Where the symbols take the nodes:
q891 ψ q932
q891 α q93
q891 η q65
q891 γ q833
q765 ψ q373
q765 α q412
q765 η q804
q765 γ q145
q499 ψ q59
q499 α q246
q499 η q304
q499 γ q495
q61 ψ q504
q61 α q765
q61 η q941
q61 γ q686
q569 ψ q882
q569 α q702
q569 η q59
q569 γ q788
q890 ψ q387
q890 α q510
q890 η q28
q890 γ q617
q59 ψ q246
q59 α q33
q59 η q682
q59 γ q997
q82 ψ q804
q82 α q701
q82 η q882
q82 γ q667
q932 ψ q93
q932 α q137
q932 η q197
q932 γ q198
q997 ψ q272
q997 α q569
q997 η q137
q997 γ q652
q475 ψ q833
q475 α q198
q475 η q890
q475 γ q65
q732 ψ q400
q732 α q28
q732 η q329
q732 γ q765
q495 ψ q997
q495 α q272
q495 η q93
q495 γ q682
q617 ψ q415
q617 α q475
q617 η q412
q617 γ q117
q33 ψ q288
q33 α q667
q33 η q903
q33 γ q569
q686 ψ q329
q686 α q145
q686 η q288
q686 γ q82
q304 ψ q682
q304 α q652
q304 η q198
q304 γ q93
q510 ψ q891
q510 α q932
q510 η q859
q510 γ q475
q696 ψ q890
q696 α q387
q696 η q400
q696 γ q41
q804 ψ q701
q804 α q732
q804 η q702
q804 γ q61
q137 ψ q499
q137 α q59
q137 η q787
q137 γ q742
q28 ψ q117
q28 α q859
q28 η q726
q28 γ q412
q504 ψ q765
q504 α q373
q504 η q82
q504 γ q329
q702 ψ q686
q702 α q329
q702 η q33
q702 γ q941
q145 ψ q726
q145 α q635
q145 η q61
q145 γ q701
q859 ψ q65
q859 α q197
q859 η q41
q859 γ q890
q635 ψ q41
q635 α q617
q635 η q765
q635 γ q400
q682 ψ q652
q682 α q903
q682 η q385
q682 γ q137
q903 ψ q788
q903 α q12
q903 η q495
q903 γ q59
q833 ψ q198
q833 α q385
q833 η q387
q833 γ q197
q12 ψ q941
q12 α q82
q12 η q272
q12 γ q33
q415 ψ q475
q415 α q833
q415 η q696
q415 γ q859
q726 ψ q635
q726 α q41
q726 η q504
q726 γ q732
q246 ψ q33
q246 α q288
q246 η q652
q246 γ q272
q385 ψ q742
q385 α q495
q385 η q891
q385 γ q787
q288 ψ q667
q288 α q61
q288 η q788
q288 γ q882
q701 ψ q732
q701 α q400
q701 η q686
q701 γ q504
q272 ψ q569
q272 α q882
q272 η q499
q272 γ q903
q117 ψ q859
q117 α q65
q117 η q635
q117 γ q696
q667 ψ q61
q667 α q504
q667 η q12
q667 γ q702
q412 ψ q696
q412 α q890
q412 η q732
q412 γ q635
q257 ψ q787
q257 α q304
q257 η q475
q257 γ q891
q882 ψ q702
q882 α q686
q882 η q246
q882 γ q12
q197 ψ q257
q197 α q787
q197 η q415
q197 γ q510
q387 ψ q510
q387 α q891
q387 η q117
q387 γ q415
q941 ψ q82
q941 α q804
q941 η q569
q941 γ q288
q373 ψ q412
q373 α q696
q373 η q701
q373 γ q726
q198 ψ q385
q198 α q742
q198 η q510
q198 γ q257
q93 ψ q137
q93 α q499
q93 η q257
q93 γ q385
q329 ψ q145
q329 α q726
q329 η q667
q329 γ q804
q400 ψ q28
q400 α q117
q400 η q145
q400 γ q373
q742 ψ q495
q742 α q997
q742 η q932
q742 γ q304
q788 ψ q12
q788 α q941
q788 η q997
q788 γ q246
q41 ψ q617
q41 α q415
q41 η q373
q41 γ q28
q652 ψ q903
q652 α q788
q652 η q742
q652 γ q499
q787 ψ q304
q787 α q682
q787 η q833
q787 γ q932
q65 ψ q197
q65 α q257
q65 η q617
q65 γ q387

In the rows, 48 means zero.

The rows follow the links: the fewer symbols apart two nodes are, the more alike their rows tend to be.

Each row is also shifted at random along 4 hidden directions that mean nothing.

Each row, then its node:
[ 78  45  45  44  42  51  44  59  37  49  37  42  47  46  62  39  37  49  51  51  50  41  53  41  43  47  39  57  62  47  39  44  53  38  35  36  51  52  47  48  50]: q12
[ 26  48  56  49  35  40  47  55  37  39  39  39  45  45  51  42  32  50  47  51  44  58  51  46  44  50  44  52  56  48  36  44  47  31  27  43  44  53  53  46  60]: q82
[ 34  49  47  54  57  57  51  58  45  46  60  45  55  43  61  58  57  48  56  47  50  46  36  45  54  49  45  43  56  54  50  43  57  73  55  44  52  43  44  34  56]: q137
[ 50  51  52  48  52  52  68  42  60  60  42  53  36  50  34  43  50  49  42  56  46  57  55  42  51  40  43  58  32  46  54  64  37  46  51  43  37  41  40  66  28]: q28
[ 68  43  40  46  57  47  48  51  54  36  54  50  54  51  45  64  58  46  52  32  45  47  49  48  59  48  63  34  54  44  62  47  57  58  68  54  42  55  57  36  56]: q932
[ 63  45  51  46  36  37  29  41  36  44  37  41  49  42  53  37  34  49  44  48  48  41  55  52  37  53  52  51  60  52  39  44  44  31  33  54  59  58  64  45  55]: q667
[ 15  52  48  50  43  47  55  48  64  56  57  64  44  64  35  44  56  48  39  56  50  61  47  55  45  42  45  45  24  36  46  54  46  41  50  52  39  44  36  60  39]: q696
[ 44  47  41  51  48  58  46  62  45  53  53  52  56  51  67  40  54  48  51  57  60  44  51  40  45  41  33  51  58  44  39  42  64  58  43  35  51  52  42  42  47]: q903
[ 60  47  43  39  50  50  54  45  54  47  48  52  45  57  36  59  48  49  54  36  47  45  45  55  55  54  56  44  35  42  58  43  45  37  61  52  41  37  32  57  45]: q65
[ 25  51  60  53  44  40  47  29  42  51  39  41  42  34  39  40  40  49  41  56  44  54  54  47  44  49  49  57  47  61  44  53  32  46  36  54  51  48  62  53  43]: q145
[ 74  49  51  46  49  58  46  62  35  53  44  38  45  42  68  44  37  50  55  54  50  34  35  45  43  53  34  58  62  54  39  41  50  51  33  33  60  40  33  46  50]: q788
[ 50  44  52  48  38  40  61  52  50  39  31  42  41  46  45  39  38  48  40  49  40  68  71  31  53  37  45  54  58  41  45  58  51  33  35  36  28  66  65  51  49]: q61
[ 35  51  59  54  44  40  54  39  52  49  41  46  40  41  39  41  44  48  35  55  41  61  54  45  46  43  48  53  46  54  46  63  36  48  40  51  44  53  62  53  44]: q765
[ 27  49  47  46  51  45  39  47  45  39  61  48  57  51  43  68  52  48  58  34  46  42  32  62  53  61  62  33  44  49  54  32  48  51  60  61  53  39  43  37  62]: q257
[ 57  54  60  48  55  52  64  31  48  61  36  40  33  33  37  45  42  50  46  57  41  49  47  41  51  50  44  66  40  63  53  62  25  53  44  46  48  33  45  63  29]: q400
[ 35  47  53  51  42  43  66  43  45  43  30  38  39  40  42  40  37  48  45  51  42  67  71  30  55  39  43  59  56  48  47  57  45  38  36  35  28  56  62  54  44]: q329
[  9  49  43  55  53  59  40  46  35  54  60  47  63  42  66  49  57  48  60  55  64  38  45  46  48  49  39  49  55  57  40  32  58  70  49  44  60  40  42  38  48]: q499
[ 73  46  40  39  49  43  35  33  57  52  51  60  49  59  35  49  54  46  45  41  52  35  47  63  44  53  62  44  33  43  55  46  43  36  64  67  54  44  43  58  39]: q415
[ 60  44  37  52  56  54  36  46  47  51  56  54  62  45  61  45  64  45  48  49  60  37  57  43  47  41  47  44  60  51  50  46  62  70  61  50  58  58  61  36  45]: q495
[ 60  43  43  44  37  42  34  41  34  48  32  42  52  43  55  32  36  47  50  50  56  40  70  41  42  47  46  58  62  49  37  39  51  29  36  43  51  58  60  50  45]: q941
[ 44  44  36  53  53  59  53  59  50  50  53  55  58  52  65  42  63  46  50  54  61  51  64  31  53  34  36  48  59  40  46  47  70  66  54  33  42  59  50  42  43]: q652
[ 31  52  55  53  46  39  34  19  49  59  47  52  48  39  37  36  51  48  36  60  51  43  51  56  36  51  53  54  38  62  44  56  31  49  46  68  63  47  63  56  36]: q373
[ 35  54  69  52  40  38  44  52  38  41  44  33  38  35  47  50  28  51  44  51  32  55  27  59  39  60  51  50  53  60  41  51  32  42  25  52  57  44  53  42  66]: q804

The symbols that take the first to the second take the third to the fourth, perhaps in another order. What is the fourth?
Answers are names.
A [ 55  43  41  45  39  51  48  56  38  49  37  46  50  50  62  35  40  48  51  53  58  46  67  35  47  41  36  57  61  41  37  40  61  34  35  31  43  57  47  51  45]
B [ 22  49  52  48  38  55  68  68  33  45  36  34  41  47  59  45  29  51  60  53  47  61  54  32  54  46  29  61  58  44  35  37  53  32  23  16  31  41  29  53  53]
C [ 64  50  52  43  51  49  63  71  62  38  55  51  38  63  36  70  46  51  52  34  32  59  23  59  57  54  55  35  35  36  60  52  47  40  56  46  36  37  24  49  61]
D q197

A [ 53  45  42  45  44  58  55  59  37  53  37  43  49  46  64  38  41  49  56  55  58  45  64  30  50  42  31  62  60  45  38  39  60  42  36  24  43  49  38  52  42]
B [ 13  49  57  53  37  38  51  44  44  42  41  42  46  42  43  41  38  49  42  54  43  63  57  46  46  46  47  52  51  50  40  51  43  38  32  48  41  56  63  48  54]
C [ 42  50  48  48  51  50  60  30  55  63  41  52  41  45  35  38  51  48  42  57  50  52  64  40  51  41  44  61  34  51  51  59  37  46  51  47  41  43  47  67  24]
D q510

A [ 52  50  46  43  50  50  55  37  57  60  46  56  41  54  35  44  52  48  46  51  50  46  52  50  49  47  48  54  30  47  53  53  39  40  55  51  44  38  36  66  30]
B [ 51  49  43  41  49  50  51  37  56  58  48  56  45  57  35  48  51  49  49  46  51  43  51  53  49  49  51  50  30  43  53  47  41  38  58  54  45  37  34  64  34]
C [ 49  49  47  50  55  63  46  53  33  57  50  40  53  38  69  46  47  49  60  55  57  32  40  41  45  52  34  58  60  59  42  37  51  64  43  35  61  36  35  44  44]
D q272

A [ 30  57  60  50  52  56  74  50  55  59  46  45  31  46  37  51  44  52  48  57  39  60  34  47  53  49  38  58  30  52  52  59  31  50  43  38  39  27  25  64  37]
B [ 45  49  42  43  46  45  33  29  52  56  54  59  51  57  36  49  53  48  48  45  56  34  44  65  41  57  59  44  29  46  49  41  40  36  58  68  59  37  37  60  39]
C [ 48  50  51  53  62  59  64  68  48  42  57  39  48  42  57  66  53  49  58  43  40  52  29  42  60  49  44  43  56  53  58  50  53  74  55  36  44  40  38  34  59]
D q997

A [ 52  47  54  51  46  42  62  37  50  48  30  42  39  37  39  38  40  48  40  52  41  62  70  32  53  38  47  60  53  52  51  63  40  44  41  42  35  58  68  55  39]
B [ 91  47  60  48  42  33  39  44  47  41  36  40  40  38  44  42  34  48  34  48  34  50  48  50  41  49  57  49  58  54  49  63  37  40  37  57  54  63  73  44  56]
C [ 46  44  35  41  48  47  48  41  54  44  49  56  54  60  36  57  54  47  54  33  52  46  59  52  57  49  60  40  38  38  57  38  53  36  66  55  38  46  43  54  44]
D q387

A [ 68  51  54  51  62  55  52  65  49  40  60  40  47  41  57  69  52  49  54  41  36  45  19  52  56  55  52  38  55  56  59  50  49  75  57  48  54  41  44  29  65]
B [ 35  48  43  42  47  46  54  54  57  42  56  57  48  64  36  62  52  48  52  36  46  54  41  59  54  51  56  36  33  35  54  42  52  36  59  53  37  42  32  52  53]
C [ 47  45  41  46  40  51  40  51  35  52  41  47  54  49  64  34  43  48  53  54  61  41  62  40  43  45  37  57  60  45  34  36  59  37  36  37  52  53  46  50  45]
D q682

A [ 45  45  41  47  43  55  39  51  35  55  45  46  56  47  66  36  45  48  54  56  62  36  56  41  42  46  35  57  59  48  35  35  59  44  38  37  56  49  42  48  43]
B [ 51  47  44  53  59  61  61  69  53  46  57  49  52  49  62  53  60  47  51  50  49  56  45  36  56  38  38  44  58  43  52  53  64  72  54  32  40  53  45  36  52]
C [ 58  53  62  53  46  36  41  40  60  52  50  52  39  44  37  42  49  48  28  57  37  55  36  60  37  48  54  46  40  54  49  70  32  52  44  66  58  54  65  49  49]
D q61

A [ 34  44  35  39  49  50  47  29  44  48  48  51  56  53  37  57  51  47  62  34  57  38  61  51  57  55  60  46  40  46  54  30  48  36  65  55  42  37  39  56  38]
B [ 31  44  37  50  56  47  40  38  45  42  57  50  64  46  50  57  61  45  56  38  56  41  56  47  55  50  58  38  53  49  55  37  58  63  66  57  50  52  59  36  51]
C [ 21  42  32  50  52  48  45  41  50  39  57  56  65  54  47  56  64  44  55  37  59  50  68  42  58  43  58  35  51  40  55  37  66  56  69  54  38  58  61  39  50]
D q499

A [ 43  44  40  47  39  52  36  51  37  52  45  50  57  52  65  33  46  47  52  56  63  40  62  41  41  45  36  54  59  44  33  34  61  41  37  38  53  54  46  48  45]
B [ 27  51  54  55  46  43  62  42  62  51  43  53  40  49  36  37  51  47  34  58  43  69  62  41  49  35  44  53  39  45  48  66  42  48  44  47  34  57  60  57  39]
C [ 44  40  38  48  31  37  21  47  44  44  47  60  62  60  59  28  49  45  39  52  63  45  69  51  33  41  47  43  58  34  30  40  66  30  39  53  54  73  66  44  53]
D q635

A [ 79  43  39  52  47  47  25  62  57  49  59  65  60  60  66  35  63  44  34  55  59  42  50  51  35  36  44  37  58  36  41  54  70  57  52  54  61  73  63  34  54]
B [ 54  49  45  52  58  59  41  52  40  53  56  45  56  40  66  50  55  47  55  52  56  34  40  45  47  50  42  50  58  58  47  43  54  72  52  44  62  44  45  38  49]
C [ 82  42  40  50  42  48  33  69  58  47  54  62  55  63  66  34  58  45  34  54  56  48  55  46  37  34  41  40  58  32  40  55  71  49  47  45  52  74  58  38  55]
D q997

A [ 47  45  48  47  36  44  40  61  41  42  43  47  50  54  59  38  37  49  46  51  50  52  53  47  41  46  41  49  58  40  34  43  57  32  31  41  49  60  51  45  57]
B [ 55  50  62  50  42  37  42  40  39  43  36  34  41  32  45  45  31  49  43  50  37  48  44  52  41  55  52  54  56  60  43  52  33  41  32  53  56  50  62  47  55]
C [ 44  50  62  54  40  35  46  50  52  40  44  45  41  43  40  43  41  49  33  54  35  64  46  52  41  46  52  44  50  49  45  63  40  43  35  54  46  62  68  44  59]
D q400

A [ 56  51  50  44  48  46  43  39  60  57  53  59  43  56  35  45  53  48  40  51  49  44  40  61  42  51  53  46  29  46  51  56  38  42  55  61  53  40  39  61  38]
B [ 55  49  53  52  48  44  60  36  59  54  39  51  39  44  35  37  50  47  33  56  44  62  65  38  50  36  48  57  43  49  53  70  40  48  48  48  38  58  65  58  33]
C [ 62  49  49  52  55  58  42  62  45  53  57  47  52  46  67  48  54  48  50  54  51  39  33  48  44  48  38  48  58  51  44  47  56  68  46  42  62  48  42  36  54]
D q93

A [ 57  45  40  54  53  47  23  51  54  47  66  61  64  53  61  45  69  45  39  50  58  39  45  55  39  43  52  33  57  47  47  49  65  70  60  62  65  66  66  29  56]
B [ 37  45  38  55  55  53  39  51  49  47  62  55  62  49  61  49  65  44  49  49  58  44  51  47  48  42  47  40  56  47  49  45  65  71  59  51  54  58  57  33  52]
C [ 43  52  53  48  51  49  54  23  49  65  40  46  41  38  36  39  47  48  44  58  49  45  57  44  47  48  46  63  37  60  50  57  30  49  49  52  51  38  49  66  25]
D q400

A [ 58  52  55  48  52  47  48  25  51  62  41  48  39  37  37  40  47  48  41  57  47  41  49  50  43  51  50  60  37  62  52  60  28  51  49  58  58  38  51  62  30]
B [ 45  51  56  50  49  44  49  19  42  59  34  40  42  29  38  37  42  47  43  57  47  44  61  42  46  49  49  64  46  66  49  57  28  50  44  55  53  44  63  60  31]
C [ 40  45  37  40  50  46  39  30  43  46  50  50  58  52  39  59  51  47  60  33  55  34  55  56  54  58  64  42  41  49  56  29  46  39  65  61  50  38  43  52  44]
D q387

A [ 37  49  44  54  52  52  26  49  42  53  64  54  63  47  66  44  61  47  49  56  61  34  38  56  38  51  44  42  56  53  39  39  59  68  50  55  70  50  50  34  53]
B [ 32  47  43  53  60  64  65  59  43  49  52  42  53  41  62  55  56  47  61  49  54  50  51  31  61  43  37  52  58  52  51  43  59  72  54  29  40  43  40  41  45]
C [ 31  47  41  50  62  61  68  49  39  45  48  38  53  38  52  63  53  47  68  40  50  48  55  31  69  48  46  52  56  55  58  38  54  68  61  33  36  37  41  43  45]
D q932

A [ 27  52  51  49  48  48  50  30  55  61  50  55  44  49  35  41  53  49  42  59  52  48  48  54  43  48  48  54  29  51  47  54  35  47  48  56  51  39  42  62  33]
B [ 44  51  64  49  37  39  44  57  37  39  41  35  41  41  51  49  28  51  47  49  37  53  34  55  41  56  46  50  56  53  38  47  40  35  24  47  53  48  50  43  66]
C [ 36  45  37  41  54  56  68  46  47  43  44  42  49  51  39  63  48  48  67  32  48  51  62  38  69  50  54  48  44  42  61  35  53  42  63  38  26  37  34  55  42]
D q635

A [ 56  54  59  49  52  49  58  50  62  57  51  53  32  50  36  48  48  50  38  55  37  55  30  55  44  49  46  50  30  49  52  67  32  50  47  51  49  38  37  58  42]
B [ 58  47  44  39  56  53  65  51  48  43  45  42  44  50  39  67  45  49  63  32  41  47  45  46  64  55  56  46  42  46  62  40  44  43  61  42  35  33  30  53  47]
C [ 54  47  40  49  49  59  43  53  38  56  47  47  55  47  68  38  50  48  54  56  61  37  55  39  44  45  34  56  60  49  38  40  60  55  42  36  56  49  43  46  43]
D q686

A [ 54  48  53  47  38  48  49  70  41  43  42  43  44  51  62  44  35  50  49  52  45  53  41  46  42  48  37  51  58  42  36  44  55  35  29  33  47  53  40  44  60]
B [ 68  47  48  49  41  47  31  66  46  46  52  53  52  56  65  39  46  48  42  55  52  43  38  55  34  47  41  44  57  41  36  46  59  44  37  46  62  59  49  39  60]
C [ 45  45  40  43  56  52  56  41  44  42  46  43  52  47  41  65  49  49  64  31  48  43  51  46  63  54  58  45  46  49  61  36  48  47  64  48  40  37  41  49  47]
D q510

A [ 71  46  45  49  46  54  48  73  50  48  51  52  49  56  66  40  50  47  44  55  52  50  46  42  44  39  35  48  59  38  41  51  64  51  41  34  48  58  44  42  54]
B [ 65  48  45  51  58  60  46  58  43  53  54  45  53  42  67  49  54  47  54  52  52  36  37  43  47  47  39  50  60  55  48  47  55  70  49  40  60  46  44  38  50]
C [ 35  46  56  52  31  33  49  68  56  32  45  51  45  59  46  42  40  47  33  49  38  75  53  49  43  38  46  39  53  32  39  59  57  33  31  46  33  72  66  40  68]
D q288

